Here is a tiny trained network, its code and every weight. The questions are about switching its units off for an input and a target symbol, where a switched-off unit gives its printed mean instead of its output.

import numpy as np


def w(rows, s, z=0):
    codes = np.array(rows[::2]) - 128.0
    scale = np.full(codes.shape[1], s)
    scale[-1] = z or s
    return codes * scale


def f(y):
    return y / 2 * (1 + np.tanh(0.7978845608 * (y + 0.044715 * y**3)))


def softmax(a):
    e = np.exp(a - a.max(-1, keepdims=True))
    return e / e.sum(-1, keepdims=True)


def log_softmax(a):
    a = a - a.max(-1, keepdims=True)
    return a - np.log(np.exp(a).sum(-1, keepdims=True))


def net(x, mask):
    ids = ['αγεηλπστψ'.index(c) for c in x.split()]
    T = len(ids)
    res = E[ids] + P[:T]
    q, k, v = (res @ M[0].T for M in (Q, K, V))
    z = softmax(np.where(np.tri(T) > 0, q @ k.T / 4**0.5, -1e9)) @ v
    res = res + np.where(mask[0], z, O[0][:, -1]) @ O[0][:, :-1]
    y = f(res @ A[0][:, :-1].T + A[0][:, -1])
    res = res + np.where(mask[1:9], y, B[0][:, -1]) @ B[0][:, :-1]
    return log_softmax(res[-1] @ U[:, :-1].T + U[:, -1])


Q, K, V, O, A, B = {}, {}, {}, {}, {}, {}
E = w([
[104,137,125],'α',
[98,202,110],'γ',
[95,171,128],'ε',
[107,112,167],'η',
[112,131,101],'λ',
[89,130,111],'π',
[169,148,111],'σ',
[98,145,111],'τ',
[153,92,5],'ψ',
],0.024)
P = w([
[3,146,119],'0',
[55,123,149],'1',
[87,134,146],'2',
[95,122,148],'3',
[101,110,149],'4',
[109,128,144],'5',
[107,80,153],'6',
[110,82,148],'7',
[111,77,149],'8',
[111,129,157],'9',
[111,51,148],'10',
[113,58,155],'11',
[119,59,135],'12',
],0.015)
Q[0] = w([
[135,114,124],'h1',
[87,120,108],'h1',
[198,145,148],'h1',
[250,187,143],'h1',
],0.016)
K[0] = w([
[152,53,137],'h1',
[174,155,2],'h1',
[117,108,241],'h1',
[66,187,213],'h1',
],0.0081)
V[0] = w([
[130,34,122],'h1',
[78,141,254],'h1',
[110,159,62],'h1',
[68,87,41],'h1',
],0.0086)
O[0] = w([
[182,192,102,156],'h1',
[149,2,39,78],'h1',
[150,252,49,183],'h1',
[137,140,56,255],'h1',
],0.0083,0.0081)
A[0] = w([
[90,141,122,87],'n1',
[145,112,133,253],'n2',
[96,156,105,232],'n3',
[8,166,143,95],'n4',
[114,167,83,209],'n5',
[120,139,129,134],'n6',
[162,71,143,104],'n7',
[120,130,92,89],'n8',
],0.015,0.007)
B[0] = w([
[135,236,148,150],'n1',
[31,79,147,167],'n2',
[33,14,154,246],'n3',
[184,91,3,244],'n4',
[132,70,203,250],'n5',
[46,125,108,143],'n6',
[63,249,160,147],'n7',
[159,254,158,141],'n8',
],0.0077,0.012)
U = w([
[158,37,85,159],'α',
[96,45,253,197],'γ',
[125,157,160,71],'ε',
[124,159,175,125],'η',
[140,150,146,2],'λ',
[144,141,147,50],'π',
[170,127,135,46],'σ',
[140,183,85,102],'τ',
[97,178,174,148],'ψ',
],0.013,0.0063)

Each question gives the input, a string of symbols that net reads in full, and the target symbol t.
The units are the heads (4 rows each of Q, K, V and O) and the neurons (one row each of A and B). Each row of codes is followed by its name. A weight is (code - 128) times the scale printed after its matrix; where a second scale follows, it is the last column's (O, A, B and U).
mask holds one flag per unit, heads first, then neurons. A switched-off unit (its flag False) gives its mean, the last column of its rows in O or B, instead of its output. The means were averaged over made-up inputs and are rounded, as every weight is.
A unit's drop is (log p(t) with every unit on - log p(t) with that unit switched off) / (log p(t) with every unit on - log p(t) with every unit switched off).
The circuit of an input: a set's keep is (log p(t) with only the set's units on - log p(t) with every unit switched off) / (log p(t) with every unit on - log p(t) with every unit switched off). Starting from all 9 units, units are removed one at a time, each time the one whose removal leaves the highest keep (on an exact tie, the one counted first), for as long as the keep stays at least 0.8.
circuit, biggest first: the units of the circuit, biggest drop first
k most important neurons: the k neurons with the biggest drops, biggest first
drop when u is switched off: that unit's drop, to one decimal
input τ η α α ε η λ π λ λ, target γ: circuit, biggest first	(n4; h1)
input α σ η σ σ, target γ: 2 most important neurons	(n4; n2)
input α λ γ η η λ η γ σ η η ψ ψ, target γ: circuit, biggest first	(n5; n3; h1)
input γ α σ η, target α: circuit, biggest first	(n5; n4; n7)
input η σ α τ, target α: circuit, biggest first	(n4; n7)
input ε η α, target α: 2 most important neurons	(n5; n7)
input η α γ σ γ λ λ τ η τ λ λ γ, target γ: circuit, biggest first	(n5)
input ψ σ α π, target τ: 4 most important neurons	(n4; n1; n2; n8)
input σ η η λ η σ η η η η α σ, target γ: 3 most important neurons	(n4; n7; n2)
input η ε ψ, target ψ: 2 most important neurons	(n8; n5)
input α η η ε α η λ λ, target γ: 2 most important neurons	(n4; n2)
input π γ λ α, target α: drop when n7 is switched off	0.2
input η η ε, target α: drop when n4 is switched off	0.1
input λ η η π, target α: drop when n4 is switched off	0.2
input η η η ψ, target ψ: most important neuron	(n8)
